Here is a tiny trained network, its code and every weight. The questions are about switching its units off for an input and a target symbol, where a switched-off unit gives its printed mean instead of its output.

import numpy as np


def w(rows, s, z=0):
    codes = np.array(rows[::2]) - 128.0
    scale = np.full(codes.shape[1], s)
    scale[-1] = z or s
    return codes * scale


def norm(h):
    return h / np.sqrt((h * h).mean(-1, keepdims=True) + 1e-5)


def f(y):
    return y / 2 * (1 + np.tanh(0.7978845608 * (y + 0.044715 * y**3)))


def softmax(a):
    e = np.exp(a - a.max(-1, keepdims=True))
    return e / e.sum(-1, keepdims=True)


def log_softmax(a):
    a = a - a.max(-1, keepdims=True)
    return a - np.log(np.exp(a).sum(-1, keepdims=True))


def net(x, mask):
    ids = ['βγδθλμξπψ'.index(c) for c in x.split()]
    T = len(ids)
    res = E[ids] + P[:T]
    u = 0
    for l in range(2):
        r = norm(res)
        for j in range(2):
            rows = slice(2 * j, 2 * j + 2)
            q, k, v = (r @ M[l][rows].T for M in (Q, K, V))
            z = softmax(np.where(np.tri(T) > 0, q @ k.T / 2**0.5, -1e9)) @ v
            o = O[l][rows]
            res = res + np.where(mask[u + j], z, o[:, -1]) @ o[:, :-1]
        u += 2
        y = f(norm(res) @ A[l][:, :-1].T + A[l][:, -1])
        res = res + np.where(mask[u : u + 4], y, B[l][:, -1]) @ B[l][:, :-1]
        u += 4
    return log_softmax(norm(res)[-1] @ U[:, :-1].T + U[:, -1])


Q, K, V, O, A, B = {}, {}, {}, {}, {}, {}
E = w([
[76,240,166,149],'β',
[85,114,168,173],'γ',
[94,145,132,144],'δ',
[92,130,141,155],'θ',
[37,2,145,108],'λ',
[152,115,156,109],'μ',
[146,90,180,125],'ξ',
[160,130,117,135],'π',
[152,151,155,109],'ψ',
],0.017)
P = w([
[103,106,105,105],'0',
[188,181,180,165],'1',
[92,93,132,148],'2',
[46,105,69,6],'3',
[222,104,149,131],'4',
[92,106,125,139],'5',
],0.011)
Q[0] = w([
[2,132,111,141],'0.h0',
[38,187,75,151],'0.h0',
[107,137,78,87],'0.h1',
[228,159,104,182],'0.h1',
],0.0096)
K[0] = w([
[217,121,94,215],'0.h0',
[183,136,35,74],'0.h0',
[118,29,183,197],'0.h1',
[89,19,2,62],'0.h1',
],0.0082)
V[0] = w([
[77,107,199,243],'0.h0',
[18,136,215,31],'0.h0',
[158,154,254,115],'0.h1',
[91,158,126,58],'0.h1',
],0.0074)
O[0] = w([
[161,101,182,57,255],'0.h0',
[101,93,253,190,243],'0.h0',
[21,165,200,68,194],'0.h1',
[66,238,207,149,120],'0.h1',
],0.0054,0.0032)
A[0] = w([
[128,34,150,154,213],'0.n0',
[160,156,22,8,26],'0.n1',
[56,75,79,73,254],'0.n2',
[188,180,102,171,211],'0.n3',
],0.013,0.0027)
B[0] = w([
[111,198,61,85,249],'0.n0',
[249,179,147,161,157],'0.n1',
[184,65,144,188,254],'0.n2',
[97,106,81,88,148],'0.n3',
],0.013,0.0093)
Q[1] = w([
[194,181,167,129],'1.h0',
[87,162,124,66],'1.h0',
[85,99,83,93],'1.h1',
[232,132,177,9],'1.h1',
],0.012)
K[1] = w([
[93,58,89,196],'1.h0',
[51,186,66,167],'1.h0',
[212,166,100,95],'1.h1',
[2,154,171,73],'1.h1',
],0.0098)
V[1] = w([
[134,3,163,26],'1.h0',
[126,92,70,162],'1.h0',
[165,131,94,109],'1.h1',
[132,70,112,211],'1.h1',
],0.012)
O[1] = w([
[85,26,167,125,250],'1.h0',
[82,109,45,101,100],'1.h0',
[167,164,197,1,59],'1.h1',
[102,138,60,172,69],'1.h1',
],0.0093,0.0014)
A[1] = w([
[192,153,157,57,154],'1.n0',
[183,163,128,160,60],'1.n1',
[68,180,110,250,129],'1.n2',
[157,47,125,171,252],'1.n3',
],0.011,0.0041)
B[1] = w([
[111,3,125,117,165],'1.n0',
[136,76,138,146,133],'1.n1',
[162,133,85,166,164],'1.n2',
[132,174,102,171,254],'1.n3',
],0.014,0.0084)
U = w([
[117,209,146,139,151],'β',
[156,158,138,167,240],'γ',
[252,119,110,154,39],'δ',
[175,182,127,154,3],'θ',
[38,113,74,160,252],'λ',
[132,98,188,127,49],'μ',
[160,105,175,123,6],'ξ',
[154,127,82,63,253],'π',
[90,149,195,118,52],'ψ',
],0.015,0.0017)

Each question gives the input, a string of symbols that net reads in full, and the target symbol t.
The units are the heads (2 rows each of Q, K, V and O) and the neurons (one row each of A and B). Each row of codes is followed by its name. A weight is (code - 128) times the scale printed after its matrix; where a second scale follows, it is the last column's (O, A, B and U).
mask holds one flag per unit, layer by layer, with each layer's heads first. A switched-off unit (its flag False) gives its mean, the last column of its rows in O or B, instead of its output. The means were averaged over made-up inputs and are rounded, as every weight is.
A unit's drop is (log p(t) with every unit on - log p(t) with that unit switched off) / (log p(t) with every unit on - log p(t) with every unit switched off).
The circuit of an input: a set's keep is (log p(t) with only the set's units on - log p(t) with every unit switched off) / (log p(t) with every unit on - log p(t) with every unit switched off). Starting from all 12 units, units are removed one at a time, each time the one whose removal leaves the highest keep (on an exact tie, the one counted first), for as long as the keep stays at least 0.8.
circuit, biggest first: the units of the circuit, biggest drop first
most important unit: the unit with the biggest drop
top k neurons: the k neurons with the biggest drops, biggest first
k most important neurons of layer l: the k neurons of layer l with the biggest drops, biggest first
which heads matter: for each layer, one digit per head in row order, 1 if its drop is at least 0.15 and else 0, layers parted by /
input λ ψ ξ π δ, target λ: circuit, biggest first => 0.n2, 1.h0
input λ π γ λ γ, target λ: which heads matter => 10 / 10
input ξ π λ λ, target δ: 3 most important neurons of layer 0 => 0.n2, 0.n1, 0.n0
input θ π λ λ, target δ: which heads matter => 10 / 00
input γ ξ λ λ, target μ: which heads matter => 01 / 10
input λ λ λ λ λ, target λ: which heads matter => 00 / 00
input π ψ λ λ θ, target π: 2 most important neurons of layer 0 => 0.n2, 0.n3
input λ λ λ γ μ, target λ: which heads matter => 00 / 11
input π ψ λ λ λ, target π: circuit, biggest first => 0.n0
input π β λ λ λ, target π: circuit, biggest first => 0.n0, 1.h1
input λ λ γ λ π, target λ: circuit, biggest first => 1.h0, 0.n2, 1.h1
input λ λ π γ θ, target λ: circuit, biggest first => 1.h0, 0.n2
input γ ξ π γ, target δ: circuit, biggest first => 0.h0, 0.n1
input π λ λ λ γ, target π: circuit, biggest first => 0.n0, 0.n2, 1.n3
input γ λ π π δ, target μ: top 2 neurons => 0.n0, 0.n2
input μ β λ λ ψ, target μ: circuit, biggest first => 0.n2, 0.h0, 1.h0
input β π λ μ, target δ: circuit, biggest first => 0.n1
input γ π μ λ ξ, target μ: circuit, biggest first => 0.h0, 0.n2, 1.h0
input λ γ ξ ψ π δ, target δ: circuit, biggest first => 0.h0, 0.n1
input λ θ ψ, target ψ: most important unit => 0.h0
input λ ξ ξ λ, target μ: circuit, biggest first => 0.n2, 1.h0
input λ γ γ π γ, target λ: which heads matter => 11 / 10
input π π π ψ ψ, target π: top 2 neurons => 0.n2, 0.n3
input λ λ π π μ, target λ: 3 most important neurons of layer 0 => 0.n2, 0.n1, 0.n3
input π θ π δ γ, target π: top 2 neurons => 0.n2, 0.n0
input π θ δ γ δ, target π: top 2 neurons => 0.n2, 0.n3
input π λ λ π, target δ: circuit, biggest first => 0.n1
input λ θ β γ π, target λ: top 2 neurons => 0.n2, 0.n0
input γ μ μ λ γ, target μ: top 2 neurons => 0.n2, 0.n0
